Below are the code and all the weights of a small trained network. Each question names an input and a class and asks about switching units off, where a switched-off unit gives its printed mean instead of its output.

import numpy as np


def w(rows, s, z=0):
    codes = np.array(rows[::2]) - 128.0
    scale = np.full(codes.shape[1], s)
    scale[-1] = z or s
    return codes * scale


def norm(h):
    return h / np.sqrt((h * h).mean(-1, keepdims=True) + 1e-5)


def f(y):
    return y / 2 * (1 + np.tanh(0.7978845608 * (y + 0.044715 * y**3)))


def log_softmax(a):
    a = a - a.max(-1, keepdims=True)
    return a - np.log(np.exp(a).sum(-1, keepdims=True))


def net(x, mask):
    res = np.array(x, float).reshape(1, 6) / 4 @ E
    u = 0
    for l in range(3):
        y = f(norm(res) @ A[l][:, :-1].T + A[l][:, -1])
        res = res + np.where(mask[u : u + 9], y, B[l][:, -1]) @ B[l][:, :-1]
        u += 9
    return log_softmax(norm(res)[-1] @ U[:, :-1].T + U[:, -1])


A, B = {}, {}
E = w([
[234,171,253,162,142],'x0',
[200,72,68,120,15],'x1',
[97,179,126,37,52],'x2',
[13,112,107,207,117],'x3',
[126,245,142,129,56],'x4',
[182,187,97,78,101],'x5',
],0.0038)
A[0] = w([
[158,179,88,107,43,54],'L0N1',
[89,67,134,162,102,136],'L0N2',
[105,102,127,161,139,83],'L0N3',
[65,136,86,125,85,144],'L0N4',
[149,153,20,133,47,6],'L0N5',
[165,161,235,163,152,43],'L0N6',
[139,170,129,160,205,71],'L0N7',
[140,109,140,57,171,176],'L0N8',
[107,114,254,103,119,42],'L0N9',
],0.008,0.0015)
B[0] = w([
[123,119,111,137,70,243],'L0N1',
[84,101,80,183,58,205],'L0N2',
[121,147,62,159,100,153],'L0N3',
[144,59,167,193,124,224],'L0N4',
[1,193,130,171,153,248],'L0N5',
[88,114,177,124,120,252],'L0N6',
[58,190,136,52,126,174],'L0N7',
[122,118,137,102,84,187],'L0N8',
[91,132,157,134,184,179],'L0N9',
],0.0063,0.0024)
A[1] = w([
[140,120,122,92,118,132],'L1N1',
[112,180,128,180,110,66],'L1N2',
[94,123,151,98,115,122],'L1N3',
[126,113,133,144,171,136],'L1N4',
[182,254,85,143,63,142],'L1N5',
[132,175,193,150,146,3],'L1N6',
[146,123,177,115,82,175],'L1N7',
[155,84,151,88,178,42],'L1N8',
[61,162,83,144,147,157],'L1N9',
],0.0091,0.0015)
B[1] = w([
[152,144,69,135,154,130],'L1N1',
[164,91,140,49,151,179],'L1N2',
[195,88,123,120,220,164],'L1N3',
[66,200,91,163,110,149],'L1N4',
[1,77,152,173,110,237],'L1N5',
[28,123,179,88,168,176],'L1N6',
[184,88,124,80,147,184],'L1N7',
[72,126,85,61,102,152],'L1N8',
[153,181,131,156,95,253],'L1N9',
],0.0067,0.0031)
A[2] = w([
[148,66,168,237,157,156],'L2N1',
[49,117,65,141,127,255],'L2N2',
[121,212,194,215,141,179],'L2N3',
[103,166,97,91,43,188],'L2N4',
[174,48,68,254,79,151],'L2N5',
[78,38,104,167,104,182],'L2N6',
[115,220,173,83,107,182],'L2N7',
[150,156,196,111,207,19],'L2N8',
[84,133,193,95,60,159],'L2N9',
],0.0067,0.0029)
B[2] = w([
[150,197,70,91,51,178],'L2N1',
[201,51,85,143,94,254],'L2N2',
[101,123,57,100,166,183],'L2N3',
[201,61,81,190,92,182],'L2N4',
[123,158,254,128,93,241],'L2N5',
[177,133,142,212,6,234],'L2N6',
[135,88,113,217,167,172],'L2N7',
[45,90,149,155,54,141],'L2N8',
[167,69,128,166,113,195],'L2N9',
],0.0067,0.0055)
U = w([
[128,197,117,105,121,3],'0',
[79,177,57,185,175,123],'1',
[50,97,223,119,183,172],'2',
[161,122,53,58,142,127],'3',
[163,170,167,124,80,73],'4',
[144,75,109,216,8,188],'5',
[133,164,108,101,136,2],'6',
[220,93,157,65,126,108],'7',
],0.015,0.0082)

Each question gives the input, the list of numbers given to net, and the class t.
The units are the neurons (one row each of A and B). Each row of codes is followed by its name. A weight is (code - 128) times the scale printed after its matrix; where a second scale follows, it is the last column's (A, B and U).
mask holds one flag per neuron, layer by layer. A switched-off neuron (its flag False) gives its mean, the last column of its row in B, instead of its output. The means were averaged over made-up inputs and are rounded, as every weight is.
A unit's drop is (log p(t) with every unit on - log p(t) with that unit switched off) / (log p(t) with every unit on - log p(t) with every unit switched off).
The circuit of an input: a set's keep is (log p(t) with only the set's units on - log p(t) with every unit switched off) / (log p(t) with every unit on - log p(t) with every unit switched off). Starting from the 12 units with the biggest drops (on a tie, the unit counted first), units are removed one at a time, each time the one whose removal leaves the highest keep (on an exact tie, the one counted first), for as long as the keep stays at least 0.8.
circuit, biggest first: the units of the circuit, biggest drop first
most important unit: the unit with the biggest drop
top k neurons: the k neurons with the biggest drops, biggest first
top k neurons in layer l: the k neurons of layer l with the biggest drops, biggest first
drop of u: that unit's drop, to one decimal
input [4,-3,-7,7,3,0], class 2: circuit, biggest first : [L1N6; L0N7]
input [-8,-7,2,-4,3,-1], class 1: top 2 neurons in layer 0 : [L0N2; L0N1]
input [-4,-7,-1,-1,3,0], class 1: top 2 neurons : [L2N5; L1N9]
input [7,4,-6,-2,5,2], class 2: most important unit : L0N6
input [-5,-1,-2,-2,1,4], class 1: top 3 neurons : [L0N5; L1N9; L0N2]
input [-5,-1,-7,-1,-2,6], class 3: top 3 neurons in layer 0 : [L0N1; L0N4; L0N7]
input [6,-2,0,6,3,-8], class 2: top 2 neurons : [L1N6; L0N6]
input [-3,-5,6,-1,-2,6], class 7: top 3 neurons in layer 0 : [L0N2; L0N3; L0N5]
input [6,1,2,-5,-5,2], class 7: top 2 neurons : [L0N5; L1N5]
input [4,3,-8,0,-1,-1], class 4: top 2 neurons : [L0N5; L1N5]
input [0,-6,-2,2,-4,-5], class 1: top 3 neurons in layer 0 : [L0N7; L0N4; L0N1]
input [-2,-8,1,4,-1,-8], class 1: top 2 neurons in layer 0 : [L0N1; L0N7]
input [1,-3,-3,-7,4,6], class 2: top 2 neurons in layer 2 : [L2N6; L2N2]
input [8,6,-7,-7,-4,-2], class 7: top neuron : [L2N6]
input [-2,-8,-7,5,-6,3], class 1: drop of L0N7 : 0.2
input [-4,-8,-4,2,-3,6], class 1: drop of L2N6 : 0.0
input [-1,-4,7,-1,-5,2], class 3: drop of L2N5 : 0.2
